Here is a tiny trained network, its code and every weight. The questions are about switching its units off for an input and a target symbol, where a switched-off unit gives its printed mean instead of its output.

import numpy as np


def w(rows, s, z=0):
    codes = np.array(rows[::2]) - 128.0
    scale = np.full(codes.shape[1], s)
    scale[-1] = z or s
    return codes * scale


def f(y):
    return np.maximum(y, 0)


def softmax(a):
    e = np.exp(a - a.max(-1, keepdims=True))
    return e / e.sum(-1, keepdims=True)


def log_softmax(a):
    a = a - a.max(-1, keepdims=True)
    return a - np.log(np.exp(a).sum(-1, keepdims=True))


def net(x, mask):
    ids = ['ΓΔΞαζθμπσψ'.index(c) for c in x.split()]
    T = len(ids)
    res = E[ids] + P[:T]
    r = res
    for j in range(3):
        rows = slice(3 * j, 3 * j + 3)
        q, k, v = (r @ M[0][rows].T for M in (Q, K, V))
        z = softmax(np.where(np.tri(T) > 0, q @ k.T / 3**0.5, -1e9)) @ v
        o = O[0][rows]
        res = res + np.where(mask[j], z, o[:, -1]) @ o[:, :-1]
    y = f(res @ A[0][:, :-1].T + A[0][:, -1])
    res = res + np.where(mask[3:7], y, B[0][:, -1]) @ B[0][:, :-1]
    return log_softmax(res[-1] @ U[:, :-1].T + U[:, -1])


Q, K, V, O, A, B = {}, {}, {}, {}, {}, {}
E = w([
[95,152,69,203,172],'Γ',
[191,165,42,95,86],'Δ',
[174,84,93,146,143],'Ξ',
[199,93,178,181,170],'α',
[114,189,15,65,156],'ζ',
[100,33,130,103,154],'θ',
[102,160,253,84,156],'μ',
[131,165,106,108,226],'π',
[253,89,134,112,75],'σ',
[230,179,144,121,182],'ψ',
],0.019)
P = w([
[93,216,168,237,2],'0',
[109,150,129,206,22],'1',
[111,130,125,169,63],'2',
[112,118,141,157,83],'3',
[114,115,150,142,117],'4',
[113,121,143,124,131],'5',
[126,97,138,106,152],'6',
[115,110,153,106,155],'7',
[125,99,133,100,166],'8',
[95,151,162,102,124],'9',
],0.0065)
Q[0] = w([
[133,166,135,39,162],'H0',
[145,87,102,137,186],'H0',
[180,130,144,99,180],'H0',
[74,94,95,59,102],'H1',
[113,181,80,184,14],'H1',
[109,5,215,142,57],'H1',
[193,68,220,218,167],'H2',
[100,117,143,174,135],'H2',
[49,87,96,111,161],'H2',
],0.012)
K[0] = w([
[64,139,123,155,165],'H0',
[116,135,123,58,193],'H0',
[85,100,196,128,154],'H0',
[8,96,150,93,55],'H1',
[106,171,31,169,62],'H1',
[152,14,73,140,124],'H1',
[202,66,78,212,222],'H2',
[76,91,66,139,124],'H2',
[2,33,115,127,180],'H2',
],0.0085)
V[0] = w([
[87,78,107,141,137],'H0',
[114,176,207,70,57],'H0',
[137,61,79,154,167],'H0',
[82,43,149,75,106],'H1',
[131,127,179,138,2],'H1',
[83,140,142,78,76],'H1',
[243,201,181,116,30],'H2',
[105,139,89,98,107],'H2',
[71,149,151,204,150],'H2',
],0.0098)
O[0] = w([
[180,170,98,140,89,190],'H0',
[114,191,187,84,79,81],'H0',
[124,52,54,146,144,199],'H0',
[96,94,200,148,3,254],'H1',
[110,93,86,110,107,118],'H1',
[107,107,78,111,63,102],'H1',
[181,49,98,93,155,14],'H2',
[57,208,36,81,168,91],'H2',
[93,197,150,197,182,116],'H2',
],0.0077,0.0039)
A[0] = w([
[198,254,59,68,153,79],'N0',
[50,148,208,72,197,255],'N1',
[184,115,163,119,151,15],'N2',
[34,136,44,83,138,163],'N3',
],0.0085,0.0024)
B[0] = w([
[62,137,128,61,67,254],'N0',
[205,190,72,151,56,253],'N1',
[76,162,240,61,157,184],'N2',
[126,136,254,219,126,207],'N3',
],0.011,0.0054)
U = w([
[135,189,105,218,167,123],'Γ',
[148,139,6,35,91,153],'Δ',
[202,90,13,167,160,236],'Ξ',
[162,140,197,146,180,79],'α',
[44,168,116,80,145,46],'ζ',
[130,89,132,170,48,172],'θ',
[193,175,105,109,96,1],'μ',
[136,214,17,82,183,142],'π',
[201,85,123,60,110,30],'σ',
[128,155,137,43,175,118],'ψ',
],0.011,0.0082)

Each question gives the input, a string of symbols that net reads in full, and the target symbol t.
The units are the heads (3 rows each of Q, K, V and O) and the neurons (one row each of A and B). Each row of codes is followed by its name. A weight is (code - 128) times the scale printed after its matrix; where a second scale follows, it is the last column's (O, A, B and U).
mask holds one flag per unit, heads first, then neurons. A switched-off unit (its flag False) gives its mean, the last column of its rows in O or B, instead of its output. The means were averaged over made-up inputs and are rounded, as every weight is.
A unit's drop is (log p(t) with every unit on - log p(t) with that unit switched off) / (log p(t) with every unit on - log p(t) with every unit switched off).
The circuit of an input: a set's keep is (log p(t) with only the set's units on - log p(t) with every unit switched off) / (log p(t) with every unit on - log p(t) with every unit switched off). Starting from all 7 units, units are removed one at a time, each time the one whose removal leaves the highest keep (on an exact tie, the one counted first), for as long as the keep stays at least 0.8.
circuit, biggest first: the units of the circuit, biggest drop first
top k neurons: the k neurons with the biggest drops, biggest first
which heads matter: for each layer, one digit per head in row order, 1 if its drop is at least 0.15 and else 0, layers parted by /
drop when u is switched off: that unit's drop, to one decimal
input θ Δ Δ ζ μ, target Δ: which heads matter	001
input θ Γ θ θ θ θ Δ θ ψ, target ψ: circuit, biggest first	N2, H1, N0
input Γ θ μ ζ, target θ: circuit, biggest first	N3
input ζ θ α Ξ μ α α Ξ, target α: top 3 neurons	N2, N1, N0
input θ θ Γ Γ μ, target Γ: circuit, biggest first	H2, N1
input Γ α μ Ξ θ θ Ξ ζ, target θ: circuit, biggest first	N3, H1
input ζ Ξ Ξ Ξ Ξ Ξ, target Ξ: circuit, biggest first	H0, N0
input θ θ Δ Ξ θ ζ, target ζ: top 3 neurons	N0, N3, N1
input Γ Γ θ α Γ μ, target Γ: top 2 neurons	N1, N0
input ψ Γ ζ Γ Ξ Γ π, target π: top 2 neurons	N0, N1
input θ μ θ α Ξ θ θ μ, target μ: top 2 neurons	N1, N3
input θ μ Γ μ θ Ξ θ θ ψ α, target α: top 2 neurons	N2, N0
input Ξ Ξ θ σ Ξ Ξ θ μ, target θ: drop when H0 is switched off	0.0
input θ Ξ ψ θ Δ Γ θ μ ψ ψ, target ψ: drop when N0 is switched off	0.1
input Ξ Ξ μ, target μ: drop when H2 is switched off	-0.1
